Below are the code and all the weights of a small trained network. Each question names an input and a class and asks about switching units off, where a switched-off unit gives its printed mean instead of its output.

import numpy as np


def w(rows, s, z=0):
    codes = np.array(rows[::2]) - 128.0
    scale = np.full(codes.shape[1], s)
    scale[-1] = z or s
    return codes * scale


def norm(h):
    return h / np.sqrt((h * h).mean(-1, keepdims=True) + 1e-5)


def f(y):
    return y / 2 * (1 + np.tanh(0.7978845608 * (y + 0.044715 * y**3)))


def log_softmax(a):
    a = a - a.max(-1, keepdims=True)
    return a - np.log(np.exp(a).sum(-1, keepdims=True))


def net(x, mask):
    res = np.array(x, float).reshape(1, 3) / 4 @ E
    u = 0
    for l in range(4):
        y = f(norm(res) @ A[l][:, :-1].T + A[l][:, -1])
        res = res + np.where(mask[u : u + 7], y, B[l][:, -1]) @ B[l][:, :-1]
        u += 7
    return log_softmax(norm(res)[-1] @ U[:, :-1].T + U[:, -1])


A, B = {}, {}
E = w([
[2,181,122],'x0',
[170,186,127],'x1',
[183,113,215],'x2',
],0.0077)
A[0] = w([
[66,253,99,113],'0.n1',
[156,121,52,3],'0.n2',
[146,150,161,77],'0.n3',
[55,231,130,107],'0.n4',
[154,164,183,54],'0.n5',
[81,199,142,54],'0.n6',
[120,147,32,8],'0.n7',
],0.011,0.0037)
B[0] = w([
[65,193,96,253],'0.n1',
[254,156,100,131],'0.n2',
[158,142,153,128],'0.n3',
[133,202,50,237],'0.n4',
[155,123,203,141],'0.n5',
[147,135,105,168],'0.n6',
[184,138,158,155],'0.n7',
],0.0083,0.0058)
A[1] = w([
[137,157,100,172],'1.n1',
[2,105,141,232],'1.n2',
[185,116,55,4],'1.n3',
[76,166,134,203],'1.n4',
[179,218,87,48],'1.n5',
[101,212,124,182],'1.n6',
[124,122,243,161],'1.n7',
],0.014,0.0025)
B[1] = w([
[43,132,176,176],'1.n1',
[105,80,49,219],'1.n2',
[75,110,179,167],'1.n3',
[92,115,79,208],'1.n4',
[79,99,114,225],'1.n5',
[9,184,113,254],'1.n6',
[207,209,109,207],'1.n7',
],0.012,0.0062)
A[2] = w([
[73,202,128,181],'2.n1',
[125,3,186,41],'2.n2',
[103,44,101,180],'2.n3',
[124,100,63,138],'2.n4',
[195,85,75,177],'2.n5',
[61,216,140,58],'2.n6',
[16,150,137,254],'2.n7',
],0.012,0.0029)
B[2] = w([
[164,81,22,205],'2.n1',
[86,182,180,165],'2.n2',
[107,97,225,165],'2.n3',
[110,63,187,150],'2.n4',
[30,93,118,162],'2.n5',
[99,95,58,194],'2.n6',
[255,31,72,254],'2.n7',
],0.0094,0.0091)
A[3] = w([
[163,153,100,3],'3.n1',
[95,136,195,95],'3.n2',
[27,130,116,162],'3.n3',
[186,133,251,172],'3.n4',
[98,73,134,168],'3.n5',
[196,56,38,163],'3.n6',
[65,190,104,111],'3.n7',
],0.014,0.0061)
B[3] = w([
[80,122,102,117],'3.n1',
[11,196,203,145],'3.n2',
[102,99,128,227],'3.n3',
[114,241,79,250],'3.n4',
[150,66,254,180],'3.n5',
[214,198,224,254],'3.n6',
[130,198,98,163],'3.n7',
],0.0085,0.008)
U = w([
[62,150,210,149],'0',
[202,67,151,57],'1',
[92,75,3,175],'2',
[154,92,121,2],'3',
[199,197,123,183],'4',
[98,25,165,135],'5',
],0.024,0.0087)

Each question gives the input, the list of numbers given to net, and the class t.
The units are the neurons (one row each of A and B). Each row of codes is followed by its name. A weight is (code - 128) times the scale printed after its matrix; where a second scale follows, it is the last column's (A, B and U).
mask holds one flag per neuron, layer by layer. A switched-off neuron (its flag False) gives its mean, the last column of its row in B, instead of its output. The means were averaged over made-up inputs and are rounded, as every weight is.
A unit's drop is (log p(t) with every unit on - log p(t) with that unit switched off) / (log p(t) with every unit on - log p(t) with every unit switched off).
most important unit: the unit with the biggest drop
top k neurons: the k neurons with the biggest drops, biggest first
top k neurons in layer l: the k neurons of layer l with the biggest drops, biggest first
drop when u is switched off: that unit's drop, to one decimal
input [6,-6,8], class 4: top 2 neurons => [3.n6, 1.n7]
input [-2,-3,-3], class 0: top 2 neurons => [1.n6, 0.n1]
input [-7,-1,2], class 4: most important unit => 0.n4
input [5,8,8], class 2: top 3 neurons in layer 1 => [1.n6, 1.n5, 1.n4]
input [-7,8,-1], class 0: top 4 neurons in layer 2 => [2.n7, 2.n1, 2.n5, 2.n2]
input [-3,1,-6], class 1: top 2 neurons in layer 2 => [2.n7, 2.n5]
input [-2,-5,2], class 5: top 2 neurons => [2.n5, 0.n7]
input [-3,-6,1], class 5: top 2 neurons in layer 1 => [1.n1, 1.n3]
input [-5,5,-4], class 0: top 2 neurons in layer 0 => [0.n1, 0.n4]
input [-3,-2,1], class 4: top 3 neurons => [1.n5, 1.n2, 0.n1]
input [6,2,8], class 2: top 2 neurons => [1.n6, 0.n4]
input [-7,5,-1], class 0: top 2 neurons in layer 2 => [2.n7, 2.n5]
input [-8,-2,2], class 4: top 3 neurons => [0.n4, 1.n5, 1.n2]
input [0,-3,6], class 4: most important unit => 1.n7
input [-7,5,-8], class 0: top 3 neurons in layer 1 => [1.n6, 1.n3, 1.n7]
input [-3,-6,-5], class 0: top 2 neurons in layer 0 => [0.n1, 0.n2]
input [3,-7,8], class 4: top 2 neurons => [1.n7, 0.n1]
input [-4,2,-4], class 0: top 3 neurons => [1.n6, 0.n1, 0.n4]
input [-5,3,-2], class 0: top 2 neurons => [1.n6, 0.n1]
input [-1,-5,-3], class 5: top neuron => [1.n2]
input [-6,5,-7], class 0: top 3 neurons in layer 1 => [1.n6, 1.n3, 1.n7]
input [-4,-5,-1], class 0: drop when 1.n6 is switched off => 0.3
input [1,-2,4], class 4: drop when 1.n7 is switched off => 0.5
input [-2,0,-5], class 1: drop when 2.n7 is switched off => 0.3
input [-1,0,-3], class 1: drop when 2.n2 is switched off => 0.0
